Below is a small trained network, with its code and all its weights. Each question gives an input and a target symbol and asks what happens when units are switched off, that is, made to give their printed mean instead of their output.

import numpy as np


def w(rows, s, z=0):
    codes = np.array(rows[::2]) - 128.0
    scale = np.full(codes.shape[1], s)
    scale[-1] = z or s
    return codes * scale


def f(y):
    return y / 2 * (1 + np.tanh(0.7978845608 * (y + 0.044715 * y**3)))


def softmax(a):
    e = np.exp(a - a.max(-1, keepdims=True))
    return e / e.sum(-1, keepdims=True)


def log_softmax(a):
    a = a - a.max(-1, keepdims=True)
    return a - np.log(np.exp(a).sum(-1, keepdims=True))


def net(x, mask):
    ids = ['αβεητφω'.index(c) for c in x.split()]
    T = len(ids)
    res = E[ids] + P[:T]
    u = 0
    for l in range(3):
        q, k, v = (res @ M[l].T for M in (Q, K, V))
        z = softmax(np.where(np.tri(T) > 0, q @ k.T / 4**0.5, -1e9)) @ v
        res = res + np.where(mask[u], z, O[l][:, -1]) @ O[l][:, :-1]
        u += 1
        y = f(res @ A[l][:, :-1].T + A[l][:, -1])
        res = res + np.where(mask[u : u + 8], y, B[l][:, -1]) @ B[l][:, :-1]
        u += 8
    return log_softmax(res[-1] @ U[:, :-1].T + U[:, -1])


Q, K, V, O, A, B = {}, {}, {}, {}, {}, {}
E = w([
[186,249,69,70,87,72,85,91,103,179,105],'α',
[170,96,160,213,83,45,207,143,105,180,133],'β',
[37,120,195,125,105,131,119,65,84,216,174],'ε',
[183,40,246,119,106,226,119,106,122,220,22],'η',
[122,189,136,252,152,119,113,56,207,203,44],'τ',
[142,108,54,127,164,166,17,199,119,122,136],'φ',
[89,163,217,122,138,248,20,2,192,33,143],'ω',
],0.012)
P = w([
[108,155,95,15,114,98,165,168,243,188,164],'0',
[106,117,142,201,61,76,143,159,197,60,90],'1',
[65,155,12,191,125,208,138,170,113,129,128],'2',
[108,214,182,173,189,154,225,149,166,167,200],'3',
[116,89,185,196,115,56,80,135,161,75,91],'4',
[107,106,59,193,150,190,87,142,79,148,129],'5',
[168,195,224,176,192,154,169,128,140,167,224],'6',
[142,52,217,187,152,28,21,109,129,97,93],'7',
[155,63,78,203,186,183,33,110,51,185,145],'8',
[211,167,245,188,203,150,112,94,115,175,250],'9',
],0.011)
Q[0] = w([
[32,15,11,86,1,116,78,151,151,111,88],'0.h1',
[157,135,153,98,122,118,158,16,159,163,123],'0.h1',
[65,88,86,13,180,73,237,117,152,43,66],'0.h1',
[175,171,149,139,94,152,170,119,102,157,68],'0.h1',
],0.0061)
K[0] = w([
[117,144,105,93,2,153,198,116,173,194,80],'0.h1',
[183,98,110,129,179,161,97,92,133,83,175],'0.h1',
[41,134,97,20,145,133,229,218,245,67,113],'0.h1',
[164,95,117,148,132,161,102,171,62,103,168],'0.h1',
],0.0068)
V[0] = w([
[57,92,130,134,89,77,98,148,154,128,57],'0.h1',
[133,128,199,175,170,83,11,186,110,122,124],'0.h1',
[179,254,166,127,143,181,249,99,40,130,133],'0.h1',
[113,122,138,189,91,129,86,130,86,167,130],'0.h1',
],0.0044)
O[0] = w([
[152,105,188,169,168,193,133,254,140,87,138,180],'0.h1',
[115,71,125,230,253,18,86,131,49,83,161,249],'0.h1',
[237,82,133,99,131,113,179,56,108,127,90,49],'0.h1',
[114,218,112,177,103,115,152,76,81,55,119,251],'0.h1',
],0.0054,0.0023)
A[0] = w([
[172,184,68,13,101,148,31,142,113,142,114,187],'0.n1',
[104,141,169,166,107,137,125,195,47,37,53,19],'0.n2',
[202,152,157,152,148,152,196,135,88,196,168,192],'0.n3',
[169,97,161,130,132,87,179,120,206,99,192,51],'0.n4',
[254,81,153,50,91,116,137,139,144,217,108,4],'0.n5',
[73,93,120,46,105,75,133,165,93,179,204,146],'0.n6',
[146,140,169,125,83,27,156,103,159,160,186,79],'0.n7',
[129,146,217,149,169,108,177,96,167,129,115,71],'0.n8',
],0.0068,0.0031)
B[0] = w([
[173,40,145,179,167,150,223,114,171,126,142,194],'0.n1',
[159,94,86,91,114,97,138,107,135,150,159,146],'0.n2',
[125,254,174,124,117,150,161,163,121,140,91,255],'0.n3',
[143,146,111,79,165,175,96,126,135,155,102,139],'0.n4',
[91,135,92,170,116,116,125,149,111,23,87,148],'0.n5',
[163,150,110,113,102,63,121,167,175,133,170,144],'0.n6',
[136,126,100,58,162,108,110,116,108,94,100,193],'0.n7',
[167,138,94,102,112,114,89,101,192,105,157,220],'0.n8',
],0.0099,0.0046)
Q[1] = w([
[129,94,139,95,136,101,179,73,79,26,130],'1.h1',
[160,146,116,195,113,168,155,69,60,194,80],'1.h1',
[169,189,254,205,161,55,117,162,147,161,98],'1.h1',
[97,7,18,124,54,129,102,40,41,133,42],'1.h1',
],0.0062)
K[1] = w([
[152,125,112,66,82,111,118,144,190,182,119],'1.h1',
[131,144,84,186,160,156,109,120,114,253,97],'1.h1',
[172,85,142,131,176,78,45,90,31,152,119],'1.h1',
[75,167,100,94,58,144,210,186,158,200,90],'1.h1',
],0.0078)
V[1] = w([
[189,192,93,142,58,175,116,37,99,45,186],'1.h1',
[92,126,144,104,161,199,115,222,149,51,178],'1.h1',
[70,86,255,153,137,83,168,106,152,156,129],'1.h1',
[167,118,142,216,54,215,92,137,216,68,172],'1.h1',
],0.0044)
O[1] = w([
[107,146,109,118,130,93,194,103,123,64,124,113],'1.h1',
[161,131,85,191,82,164,132,140,155,65,209,95],'1.h1',
[122,103,175,70,109,123,171,84,122,160,60,165],'1.h1',
[143,3,200,132,188,104,128,117,149,112,140,255],'1.h1',
],0.0075,0.0042)
A[1] = w([
[121,105,95,167,149,170,102,149,102,76,125,138],'1.n1',
[103,167,94,113,140,155,105,145,154,148,43,58],'1.n2',
[111,88,136,170,151,142,144,130,111,142,83,53],'1.n3',
[145,149,132,94,97,160,154,159,90,156,90,42],'1.n4',
[185,104,19,123,179,166,154,133,98,120,97,48],'1.n5',
[145,126,143,37,83,164,127,119,120,155,164,4],'1.n6',
[131,128,156,172,110,127,131,197,99,122,81,236],'1.n7',
[72,102,127,108,130,247,119,139,32,128,160,160],'1.n8',
],0.011,0.0031)
B[1] = w([
[87,155,172,64,64,102,171,73,92,204,39,200],'1.n1',
[101,134,122,168,59,186,82,121,186,125,94,171],'1.n2',
[112,215,65,127,57,82,129,154,72,126,104,208],'1.n3',
[192,146,66,123,80,126,141,68,112,145,168,155],'1.n4',
[47,57,184,139,193,85,177,145,66,2,123,169],'1.n5',
[113,172,49,124,151,75,183,48,150,172,125,127],'1.n6',
[162,91,93,122,137,135,156,75,76,122,210,253],'1.n7',
[144,189,115,87,185,173,61,248,112,119,108,209],'1.n8',
],0.0086,0.0057)
Q[2] = w([
[111,54,58,118,88,82,62,144,154,68,143],'2.h1',
[115,248,113,141,174,195,135,137,116,127,205],'2.h1',
[101,194,84,132,141,145,164,163,57,109,144],'2.h1',
[140,143,134,139,201,163,112,165,136,110,181],'2.h1',
],0.011)
K[2] = w([
[105,136,78,72,120,159,236,215,186,107,195],'2.h1',
[159,179,186,163,175,138,27,79,61,130,151],'2.h1',
[166,151,161,170,179,60,109,156,2,166,152],'2.h1',
[115,163,251,110,189,157,123,83,92,85,171],'2.h1',
],0.0078)
V[2] = w([
[236,131,56,156,121,36,214,214,103,93,115],'2.h1',
[196,52,243,28,182,195,162,77,57,153,132],'2.h1',
[119,208,197,68,212,125,194,21,141,163,90],'2.h1',
[218,128,167,160,44,159,77,92,77,55,2],'2.h1',
],0.0047)
O[2] = w([
[255,171,111,111,108,184,75,138,119,178,66,95],'2.h1',
[88,109,19,120,24,98,113,172,189,117,168,7],'2.h1',
[35,166,63,165,213,181,94,216,169,123,84,195],'2.h1',
[145,8,105,111,139,129,161,66,239,165,92,118],'2.h1',
],0.0077,0.0022)
A[2] = w([
[134,90,156,196,60,131,118,62,206,166,105,152],'2.n1',
[150,95,205,207,137,142,84,106,187,45,121,56],'2.n2',
[189,178,107,49,73,179,31,167,139,170,99,3],'2.n3',
[216,56,138,32,122,40,139,109,194,136,152,120],'2.n4',
[34,154,105,64,159,141,102,151,203,153,89,103],'2.n5',
[117,92,116,50,113,65,87,194,128,2,96,42],'2.n6',
[108,68,153,203,165,107,156,140,30,134,76,172],'2.n7',
[232,105,184,71,199,172,149,106,183,192,121,64],'2.n8',
],0.0066,0.0035)
B[2] = w([
[85,113,113,155,133,172,132,90,93,112,149,210],'2.n1',
[191,157,122,95,105,90,163,185,121,150,147,204],'2.n2',
[83,94,97,58,123,85,107,115,254,92,70,199],'2.n3',
[81,163,64,192,143,176,66,84,111,130,166,190],'2.n4',
[204,68,124,109,143,97,146,108,25,153,94,201],'2.n5',
[35,222,136,250,80,100,164,136,129,178,70,164],'2.n6',
[122,119,62,97,105,146,135,135,173,87,190,254],'2.n7',
[86,79,167,201,121,100,135,175,140,130,85,225],'2.n8',
],0.0092,0.008)
U = w([
[155,122,110,94,106,95,72,156,179,137,74,150],'α',
[174,42,195,163,191,115,128,159,15,197,43,117],'β',
[155,168,131,142,189,218,10,254,109,149,202,176],'ε',
[106,150,66,187,133,196,66,26,111,125,146,62],'η',
[167,53,84,83,221,47,199,113,132,29,187,198],'τ',
[228,189,92,75,48,39,172,89,20,215,146,150],'φ',
[98,142,88,188,83,48,139,195,87,143,98,2],'ω',
],0.0044,0.0041)

Each question gives the input, a string of symbols that net reads in full, and the target symbol t.
The units are the heads (4 rows each of Q, K, V and O) and the neurons (one row each of A and B). Each row of codes is followed by its name. A weight is (code - 128) times the scale printed after its matrix; where a second scale follows, it is the last column's (O, A, B and U).
mask holds one flag per unit, layer by layer, with each layer's heads first. A switched-off unit (its flag False) gives its mean, the last column of its rows in O or B, instead of its output. The means were averaged over made-up inputs and are rounded, as every weight is.
A unit's drop is (log p(t) with every unit on - log p(t) with that unit switched off) / (log p(t) with every unit on - log p(t) with every unit switched off).
The circuit of an input: a set's keep is (log p(t) with only the set's units on - log p(t) with every unit switched off) / (log p(t) with every unit on - log p(t) with every unit switched off). Starting from the 12 units with the biggest drops (on a tie, the unit counted first), units are removed one at a time, each time the one whose removal leaves the highest keep (on an exact tie, the one counted first), for as long as the keep stays at least 0.8.
circuit, biggest first: the units of the circuit, biggest drop first
most important unit: the unit with the biggest drop
top k neurons: the k neurons with the biggest drops, biggest first
top k neurons in layer l: the k neurons of layer l with the biggest drops, biggest first
input φ η φ ε ε τ η ω, target φ: circuit, biggest first : 2.h1, 2.n2, 1.h1
input ε φ ω β β τ ω ω φ φ, target τ: circuit, biggest first : 2.h1, 1.h1
input ε α β τ ε ω τ, target τ: circuit, biggest first : 2.h1, 1.h1
input τ η τ β α β φ ω β β, target τ: circuit, biggest first : 2.h1
input η ε φ ε τ φ, target ω: circuit, biggest first : 1.n5, 2.n6, 2.h1
input ε φ α α φ α η τ τ α, target β: top 3 neurons : 2.n8, 1.n3, 0.n3
input α η η β φ, target α: circuit, biggest first : 0.n1, 2.h1, 2.n3, 0.h1
input α α φ, target ω: top 2 neurons in layer 1 : 1.n5, 1.n8
input τ η ω φ β ω α β, target τ: top 2 neurons : 1.n2, 2.n7
input α α η τ ε, target α: top 4 neurons : 0.n1, 2.n3, 0.n5, 1.n5
input β α ω, target β: top 2 neurons : 2.n5, 1.n1
input ω τ ε α η φ τ, target ε: circuit, biggest first : 1.h1, 2.h1, 0.n3
input τ ε β τ β τ α τ η, target α: top 4 neurons : 1.n8, 2.n3, 1.n3, 0.n8
input τ η φ ε τ ε η ω β ε, target τ: circuit, biggest first : 2.h1
input α τ τ β φ, target α: top 3 neurons : 0.n1, 2.n3, 0.n5
input τ α η τ ω β ω τ, target τ: top 2 neurons : 1.n2, 2.n7
input ω φ ω τ α φ η α, target ω: top 2 neurons in layer 0 : 0.n3, 0.n1
input τ α η ω α α, target τ: circuit, biggest first : 1.n5, 0.n1
input β ω τ φ ω τ ε, target τ: circuit, biggest first : 2.h1, 1.h1
input η τ η ε β α ε τ, target η: most important unit : 0.n5
input η ε τ τ α β τ α, target η: top 3 neurons : 0.n5, 2.n4, 0.n3
input α ε τ α α ε β τ, target α: top 2 neurons : 0.n1, 2.n3
input φ β φ β η η τ α η ε, target η: top 4 neurons : 2.n4, 0.n8, 1.n8, 1.n3
input ω β α α, target α: top 2 neurons : 2.n3, 0.n3
input φ τ α β, target β: top 2 neurons : 2.n8, 1.n3
input β ω τ η τ τ ω ε, target β: top 2 neurons : 2.n8, 0.n5
input η φ α α α β η φ, target η: top 2 neurons : 0.n5, 2.n4
input η β α ε τ ω η ε β τ, target β: top 2 neurons : 2.n5, 0.n3
input φ α ω, target β: most important unit : 1.n1
input ε η ε η β β φ τ, target ε: top 2 neurons in layer 1 : 1.n6, 1.n1
